Below are the code and all the weights of a small trained network. Each question names an input and a class and asks about switching units off, where a switched-off unit gives its printed mean instead of its output.

import numpy as np


def w(rows, s, z=0):
    codes = np.array(rows[::2]) - 128.0
    scale = np.full(codes.shape[1], s)
    scale[-1] = z or s
    return codes * scale


def f(y):
    return y / 2 * (1 + np.tanh(0.7978845608 * (y + 0.044715 * y**3)))


def log_softmax(a):
    a = a - a.max(-1, keepdims=True)
    return a - np.log(np.exp(a).sum(-1, keepdims=True))


def net(x, mask):
    res = np.array(x, float).reshape(1, 6) / 4 @ E
    y = f(res @ A[0][:, :-1].T + A[0][:, -1])
    res = res + np.where(mask, y, B[0][:, -1]) @ B[0][:, :-1]
    return log_softmax(res[-1] @ U[:, :-1].T + U[:, -1])


A, B = {}, {}
E = w([
[85,155,8],'x0',
[61,206,182],'x1',
[128,128,129],'x2',
[11,82,148],'x3',
[127,128,129],'x4',
[127,128,129],'x5',
],0.015)
A[0] = w([
[114,120,15,137],'neuron 0',
[124,212,67,64],'neuron 1',
[95,196,110,124],'neuron 2',
[102,177,185,173],'neuron 3',
[208,23,123,83],'neuron 4',
[140,47,187,222],'neuron 5',
[192,152,145,192],'neuron 6',
[94,199,210,167],'neuron 7',
[151,172,88,142],'neuron 8',
[86,175,6,183],'neuron 9',
[42,221,167,142],'neuron 10',
[147,140,170,85],'neuron 11',
[153,117,203,176],'neuron 12',
[154,88,210,254],'neuron 13',
[69,99,107,96],'neuron 14',
[62,104,97,82],'neuron 15',
[198,200,79,163],'neuron 16',
[92,108,156,118],'neuron 17',
[184,40,131,101],'neuron 18',
[196,70,51,53],'neuron 19',
[143,138,157,90],'neuron 20',
[195,163,133,167],'neuron 21',
[95,46,168,152],'neuron 22',
[96,98,54,176],'neuron 23',
[87,129,29,166],'neuron 24',
],0.015,0.0089)
B[0] = w([
[119,182,113,221],'neuron 0',
[86,153,157,179],'neuron 1',
[96,178,177,173],'neuron 2',
[195,99,132,197],'neuron 3',
[90,96,172,203],'neuron 4',
[103,80,121,213],'neuron 5',
[193,86,138,196],'neuron 6',
[185,126,106,222],'neuron 7',
[120,161,170,169],'neuron 8',
[123,212,136,250],'neuron 9',
[143,123,249,227],'neuron 10',
[145,122,93,153],'neuron 11',
[143,94,101,203],'neuron 12',
[134,55,109,232],'neuron 13',
[166,138,92,170],'neuron 14',
[177,179,91,174],'neuron 15',
[78,111,233,213],'neuron 16',
[126,85,155,159],'neuron 17',
[85,98,153,186],'neuron 18',
[182,180,130,199],'neuron 19',
[138,118,110,142],'neuron 20',
[180,153,163,193],'neuron 21',
[60,96,104,189],'neuron 22',
[146,165,60,206],'neuron 23',
[145,209,95,225],'neuron 24',
],0.013,0.019)
U = w([
[122,52,203,209],'0',
[174,198,158,220],'1',
[11,43,71,91],'2',
[123,170,41,124],'3',
[245,113,141,64],'4',
[29,179,221,2],'5',
],0.013,0.0052)

Each question gives the input, the list of numbers given to net, and the class t.
The units are the neurons (one row each of A and B). Each row of codes is followed by its name. A weight is (code - 128) times the scale printed after its matrix; where a second scale follows, it is the last column's (A, B and U).
mask holds one flag per neuron, in row order. A switched-off neuron (its flag False) gives its mean, the last column of its row in B, instead of its output. The means were averaged over made-up inputs and are rounded, as every weight is.
A unit's drop is (log p(t) with every unit on - log p(t) with that unit switched off) / (log p(t) with every unit on - log p(t) with every unit switched off).
The circuit of an input: a set's keep is (log p(t) with only the set's units on - log p(t) with every unit switched off) / (log p(t) with every unit on - log p(t) with every unit switched off). Starting from the 12 units with the biggest drops (on a tie, the unit counted first), units are removed one at a time, each time the one whose removal leaves the highest keep (on an exact tie, the one counted first), for as long as the keep stays at least 0.8.
circuit, biggest first: the units of the circuit, biggest drop first
k most important neurons: the k neurons with the biggest drops, biggest first
drop of u: that unit's drop, to one decimal
input [1,-3,-1,-5,8,-5], class 1: circuit, biggest first : neuron 13
input [1,8,-8,5,-7,-4], class 1: 2 most important neurons : neuron 7; neuron 3
input [0,6,3,3,4,0], class 0: circuit, biggest first : neuron 24; neuron 9
input [-2,7,-1,-1,8,-1], class 4: circuit, biggest first : neuron 7; neuron 3
input [-1,-7,-1,-8,4,-1], class 0: 3 most important neurons : neuron 16; neuron 4; neuron 18
input [7,2,6,0,-1,5], class 5: 2 most important neurons : neuron 1; neuron 7
input [2,6,8,8,7,8], class 1: 2 most important neurons : neuron 15; neuron 7
input [-6,8,-7,0,0,5], class 4: 3 most important neurons : neuron 7; neuron 3; neuron 16
input [-1,2,-1,-1,6,8], class 4: 2 most important neurons : neuron 16; neuron 4
input [4,-8,2,1,8,-8], class 3: 3 most important neurons : neuron 10; neuron 23; neuron 21
input [5,7,0,2,6,2], class 1: 3 most important neurons : neuron 16; neuron 7; neuron 15
input [-6,0,6,5,-7,-5], class 2: drop of neuron 22 : 0.2
input [1,5,2,-1,-2,1], class 5: drop of neuron 7 : -0.3
input [0,2,-1,4,3,-2], class 0: circuit, biggest first : neuron 9
input [1,-1,-5,1,4,-8], class 3: drop of neuron 10 : 0.3
input [2,-4,6,-2,-2,-3], class 1: drop of neuron 6 : 0.0
